Below are the code and all the weights of a small trained network. Each question names an input and a target symbol and asks about switching units off, where a switched-off unit gives its printed mean instead of its output.

import numpy as np


def w(rows, s, z=0):
    codes = np.array(rows[::2]) - 128.0
    scale = np.full(codes.shape[1], s)
    scale[-1] = z or s
    return codes * scale


def f(y):
    return y / 2 * (1 + np.tanh(0.7978845608 * (y + 0.044715 * y**3)))


def softmax(a):
    e = np.exp(a - a.max(-1, keepdims=True))
    return e / e.sum(-1, keepdims=True)


def log_softmax(a):
    a = a - a.max(-1, keepdims=True)
    return a - np.log(np.exp(a).sum(-1, keepdims=True))


def net(x, mask):
    ids = ['αβδζηθλμξπστφψω'.index(c) for c in x.split()]
    T = len(ids)
    res = E[ids] + P[:T]
    r = res
    for j in range(2):
        rows = slice(3 * j, 3 * j + 3)
        q, k, v = (r @ M[0][rows].T for M in (Q, K, V))
        z = softmax(np.where(np.tri(T) > 0, q @ k.T / 3**0.5, -1e9)) @ v
        o = O[0][rows]
        res = res + np.where(mask[j], z, o[:, -1]) @ o[:, :-1]
    y = f(res @ A[0][:, :-1].T + A[0][:, -1])
    res = res + np.where(mask[2:26], y, B[0][:, -1]) @ B[0][:, :-1]
    return log_softmax(res[-1] @ U[:, :-1].T + U[:, -1])


Q, K, V, O, A, B = {}, {}, {}, {}, {}, {}
E = w([
[127,120,191,87],'α',
[55,100,149,58],'β',
[159,98,176,105],'δ',
[132,97,199,130],'ζ',
[114,150,2,82],'η',
[103,115,126,38],'θ',
[197,174,163,51],'λ',
[125,67,192,136],'μ',
[167,115,103,38],'ξ',
[181,200,21,153],'π',
[133,64,106,94],'σ',
[181,149,188,110],'τ',
[177,84,179,149],'φ',
[101,151,17,157],'ψ',
[69,187,65,157],'ω',
],0.014)
P = w([
[218,212,86,2],'0',
[127,73,170,247],'1',
[126,85,174,243],'2',
[150,108,167,228],'3',
[137,117,146,204],'4',
[143,111,144,207],'5',
[150,112,145,214],'6',
[153,107,140,216],'7',
[153,105,143,218],'8',
[153,106,142,215],'9',
[162,112,143,215],'10',
[152,108,144,219],'11',
[160,124,144,208],'12',
],0.0093)
Q[0] = w([
[115,87,18,97],'H1',
[71,148,89,119],'H1',
[77,115,93,82],'H1',
[185,131,254,117],'H2',
[105,119,97,138],'H2',
[109,155,45,81],'H2',
],0.015)
K[0] = w([
[136,51,94,232],'H1',
[126,87,140,160],'H1',
[98,115,129,205],'H1',
[131,138,106,1],'H2',
[71,126,100,146],'H2',
[148,145,155,245],'H2',
],0.014)
V[0] = w([
[174,154,205,102],'H1',
[220,222,73,152],'H1',
[193,60,75,251],'H1',
[118,69,65,100],'H2',
[136,195,133,127],'H2',
[164,99,17,120],'H2',
],0.013)
O[0] = w([
[117,126,162,197,162],'H1',
[6,124,174,133,254],'H1',
[115,254,163,22,133],'H1',
[148,35,43,66,151],'H2',
[102,175,118,152,159],'H2',
[89,148,123,25,223],'H2',
],0.011,0.0066)
A[0] = w([
[143,173,107,131,90],'N1',
[119,128,123,158,239],'N2',
[68,229,65,196,96],'N3',
[91,86,143,128,106],'N4',
[93,87,185,179,100],'N5',
[151,56,151,162,166],'N6',
[172,65,251,75,38],'N7',
[99,129,96,40,216],'N8',
[117,107,103,141,1],'N9',
[153,102,40,135,78],'N10',
[168,131,203,117,93],'N11',
[162,115,13,137,183],'N12',
[237,106,143,145,126],'N13',
[190,108,241,138,68],'N14',
[164,111,147,120,83],'N15',
[145,106,221,112,139],'N16',
[167,101,99,66,23],'N17',
[160,178,65,112,160],'N18',
[171,86,143,168,72],'N19',
[111,88,210,150,18],'N20',
[158,103,192,112,169],'N21',
[54,90,119,126,137],'N22',
[36,110,110,130,169],'N23',
[155,85,180,112,123],'N24',
],0.012,0.0068)
B[0] = w([
[118,105,130,111,147],'N1',
[126,168,82,155,179],'N2',
[95,71,139,129,184],'N3',
[183,144,125,142,191],'N4',
[121,180,126,105,237],'N5',
[122,137,80,78,218],'N6',
[83,35,246,177,147],'N7',
[132,110,110,190,253],'N8',
[167,70,141,201,131],'N9',
[103,120,213,141,139],'N10',
[56,22,117,158,132],'N11',
[87,167,213,137,154],'N12',
[114,110,73,136,148],'N13',
[61,109,153,82,150],'N14',
[93,89,149,99,124],'N15',
[113,136,166,36,163],'N16',
[82,162,194,136,145],'N17',
[128,102,119,161,181],'N18',
[93,137,102,121,170],'N19',
[87,97,132,162,194],'N20',
[132,121,113,27,151],'N21',
[171,139,113,122,222],'N22',
[192,149,159,141,235],'N23',
[158,91,147,75,151],'N24',
],0.012,0.015)
U = w([
[126,163,65,127,75],'α',
[96,133,110,129,62],'β',
[127,173,105,99,123],'δ',
[90,80,114,177,53],'ζ',
[115,151,112,247,200],'η',
[157,127,147,148,175],'θ',
[134,186,159,139,50],'λ',
[150,70,133,98,149],'μ',
[168,90,112,172,86],'ξ',
[159,208,112,105,181],'π',
[87,94,194,133,71],'σ',
[99,199,123,132,51],'τ',
[96,95,121,95,60],'φ',
[115,115,99,201,253],'ψ',
[167,154,80,121,181],'ω',
],0.013,0.0045)

Each question gives the input, a string of symbols that net reads in full, and the target symbol t.
The units are the heads (3 rows each of Q, K, V and O) and the neurons (one row each of A and B). Each row of codes is followed by its name. A weight is (code - 128) times the scale printed after its matrix; where a second scale follows, it is the last column's (O, A, B and U).
mask holds one flag per unit, heads first, then neurons. A switched-off unit (its flag False) gives its mean, the last column of its rows in O or B, instead of its output. The means were averaged over made-up inputs and are rounded, as every weight is.
A unit's drop is (log p(t) with every unit on - log p(t) with that unit switched off) / (log p(t) with every unit on - log p(t) with every unit switched off).
The circuit of an input: a set's keep is (log p(t) with only the set's units on - log p(t) with every unit switched off) / (log p(t) with every unit on - log p(t) with every unit switched off). Starting from the 12 units with the biggest drops (on a tie, the unit counted first), units are removed one at a time, each time the one whose removal leaves the highest keep (on an exact tie, the one counted first), for as long as the keep stays at least 0.8.
circuit, biggest first: the units of the circuit, biggest drop first
unit that matters most: the unit with the biggest drop
top k neurons: the k neurons with the biggest drops, biggest first
which heads matter: for each layer, one digit per head in row order, 1 if its drop is at least 0.15 and else 0, layers parted by /
drop when u is switched off: that unit's drop, to one decimal
input φ η π σ ξ δ δ, target σ: circuit, biggest first : N7, N16
input ω μ α σ δ σ ζ, target π: which heads matter : 10
input μ σ ξ, target μ: circuit, biggest first : N5, H1, N2
input π ζ ω δ θ φ π θ φ η λ φ ζ, target λ: top 2 neurons : N23, N22
input η β ζ β ω σ θ η λ, target ξ: unit that matters most : H2
input τ σ π ξ μ ζ ζ θ λ, target τ: which heads matter : 11
input σ λ σ ψ ξ τ ω σ σ μ φ σ λ, target μ: circuit, biggest first : H2, N5
input φ λ ζ β φ, target σ: which heads matter : 01
input λ ψ φ ω τ μ μ φ ζ, target η: top 3 neurons : N20, N9, N2
input η ω σ β σ, target σ: top 3 neurons : N17, N12, N2
input θ φ ω φ θ ω θ σ θ δ, target ψ: top 3 neurons : N6, N9, N20
input π φ ξ π ω θ α, target λ: circuit, biggest first : N23, H1, N22, N5
input ψ λ ξ ξ μ φ μ, target θ: top 2 neurons : N23, N22
input φ α φ σ η δ δ α ψ φ μ, target σ: circuit, biggest first : N7
input β ζ δ β μ, target ζ: top 2 neurons : N10, N6
input φ ω μ λ σ φ λ σ μ, target σ: top 3 neurons : N20, N7, N14
input α μ σ φ π π η, target η: top 2 neurons : N18, N6
input μ ψ ζ, target φ: top 2 neurons : N6, N14
input λ ζ ξ μ φ, target η: top 2 neurons : N20, N9
input μ μ π σ π σ φ, target φ: unit that matters most : N14
input η η π ζ φ φ ξ σ α, target ξ: top 2 neurons : N8, N23
input α σ φ σ φ σ ω α θ φ τ σ τ, target α: drop when N6 is switched off : 1.0
